Here is a tiny trained network, its code and every weight. The questions are about switching its units off for an input and a class, where a switched-off unit gives its printed mean instead of its output.

import numpy as np


def w(rows, s, z=0):
    codes = np.array(rows[::2]) - 128.0
    scale = np.full(codes.shape[1], s)
    scale[-1] = z or s
    return codes * scale


def norm(h):
    return h / np.sqrt((h * h).mean(-1, keepdims=True) + 1e-5)


def f(y):
    return y / 2 * (1 + np.tanh(0.7978845608 * (y + 0.044715 * y**3)))


def log_softmax(a):
    a = a - a.max(-1, keepdims=True)
    return a - np.log(np.exp(a).sum(-1, keepdims=True))


def net(x, mask):
    res = np.array(x, float).reshape(1, 2) / 4 @ E
    u = 0
    for l in range(2):
        y = f(norm(res) @ A[l][:, :-1].T + A[l][:, -1])
        res = res + np.where(mask[u : u + 9], y, B[l][:, -1]) @ B[l][:, :-1]
        u += 9
    return log_softmax(norm(res)[-1] @ U[:, :-1].T + U[:, -1])


A, B = {}, {}
E = w([
[43,178,51,3,105,147,232,65,211],'x0',
[70,3,222,89,212,92,144,159,234],'x1',
],0.0042)
A[0] = w([
[143,114,68,100,63,87,251,77,212,202],'L0N0',
[53,144,43,139,111,145,160,113,212,125],'L0N1',
[149,90,75,62,139,114,174,138,86,47],'L0N2',
[211,44,110,146,159,57,123,195,31,123],'L0N3',
[138,58,148,113,208,52,145,128,147,188],'L0N4',
[151,114,103,157,187,95,93,139,79,55],'L0N5',
[208,185,71,140,55,196,112,72,64,248],'L0N6',
[161,127,121,97,80,29,77,87,134,194],'L0N7',
[88,55,140,70,204,127,118,126,119,44],'L0N8',
],0.0032,0.0015)
B[0] = w([
[130,138,225,146,156,193,84,116,109,229],'L0N0',
[142,127,94,140,217,156,121,163,68,186],'L0N1',
[113,75,89,200,148,152,130,131,86,120],'L0N2',
[130,184,159,88,210,252,163,88,150,197],'L0N3',
[146,124,192,132,54,211,143,179,177,191],'L0N4',
[33,178,58,85,188,136,127,36,127,136],'L0N5',
[137,41,214,70,114,138,134,213,218,252],'L0N6',
[87,150,117,70,161,165,46,118,117,145],'L0N7',
[204,83,103,114,55,142,124,147,191,149],'L0N8',
],0.0038,0.0033)
A[1] = w([
[82,160,37,55,89,119,194,51,116,93],'L1N0',
[174,170,65,142,1,131,119,126,113,6],'L1N1',
[174,169,102,125,59,138,122,125,79,74],'L1N2',
[137,160,85,144,96,169,112,129,101,116],'L1N3',
[111,100,123,94,131,94,130,178,62,83],'L1N4',
[115,115,176,97,136,181,111,137,125,174],'L1N5',
[65,130,98,133,92,127,196,86,198,154],'L1N6',
[148,132,135,126,90,202,134,158,167,148],'L1N7',
[155,93,134,207,113,93,94,152,80,152],'L1N8',
],0.0068,0.0022)
B[1] = w([
[170,130,129,157,152,183,74,99,103,233],'L1N0',
[84,2,192,109,96,62,168,197,223,179],'L1N1',
[102,39,186,141,142,70,161,161,188,174],'L1N2',
[77,99,180,73,150,123,128,140,182,161],'L1N3',
[129,122,144,81,142,155,159,114,86,112],'L1N4',
[109,124,87,96,66,95,131,128,113,255],'L1N5',
[193,155,142,204,123,149,73,141,99,203],'L1N6',
[89,157,103,108,162,76,156,112,74,231],'L1N7',
[128,199,58,105,131,214,135,57,157,190],'L1N8',
],0.0067,0.0049)
U = w([
[107,55,189,113,101,103,133,186,218,196],'0',
[173,184,128,169,166,252,64,73,117,184],'1',
[71,179,68,63,85,51,157,133,31,155],'2',
[153,154,103,188,154,64,162,91,121,18],'3',
[131,151,90,191,147,90,159,121,121,6],'4',
[150,159,92,173,174,75,168,118,123,3],'5',
[143,124,88,202,142,92,167,94,109,43],'6',
],0.012,0.0046)

Each question gives the input, the list of numbers given to net, and the class t.
The units are the neurons (one row each of A and B). Each row of codes is followed by its name. A weight is (code - 128) times the scale printed after its matrix; where a second scale follows, it is the last column's (A, B and U).
mask holds one flag per neuron, layer by layer. A switched-off neuron (its flag False) gives its mean, the last column of its row in B, instead of its output. The means were averaged over made-up inputs and are rounded, as every weight is.
A unit's drop is (log p(t) with every unit on - log p(t) with that unit switched off) / (log p(t) with every unit on - log p(t) with every unit switched off).
The circuit of an input: a set's keep is (log p(t) with only the set's units on - log p(t) with every unit switched off) / (log p(t) with every unit on - log p(t) with every unit switched off). Starting from the 12 units with the biggest drops (on a tie, the unit counted first), units are removed one at a time, each time the one whose removal leaves the highest keep (on an exact tie, the one counted first), for as long as the keep stays at least 0.8.
units of the circuit, in order: the units of the circuit, biggest drop first
k most important neurons: the k neurons with the biggest drops, biggest first
k most important neurons of layer l: the k neurons of layer l with the biggest drops, biggest first
drop of u: that unit's drop, to one decimal
input [-4,-4], class 0: 3 most important neurons	(L0N0, L0N1, L1N2)
input [5,-4], class 1: units of the circuit, in order	(L1N0)
input [-3,-3], class 2: 3 most important neurons	(L0N6, L0N3, L1N0)
input [-8,6], class 1: 2 most important neurons of layer 1	(L1N8, L1N1)
input [4,-3], class 1: 2 most important neurons	(L1N0, L0N4)
input [-5,-5], class 0: 2 most important neurons of layer 0	(L0N0, L0N1)
input [4,-2], class 1: 2 most important neurons	(L1N0, L0N4)
input [-1,-3], class 2: 2 most important neurons	(L0N6, L1N7)
input [-3,3], class 2: 2 most important neurons of layer 0	(L0N6, L0N4)
input [2,1], class 2: drop of L0N0	0.2
input [5,-7], class 0: drop of L1N1	0.3
input [-2,-4], class 0: drop of L0N0	0.1
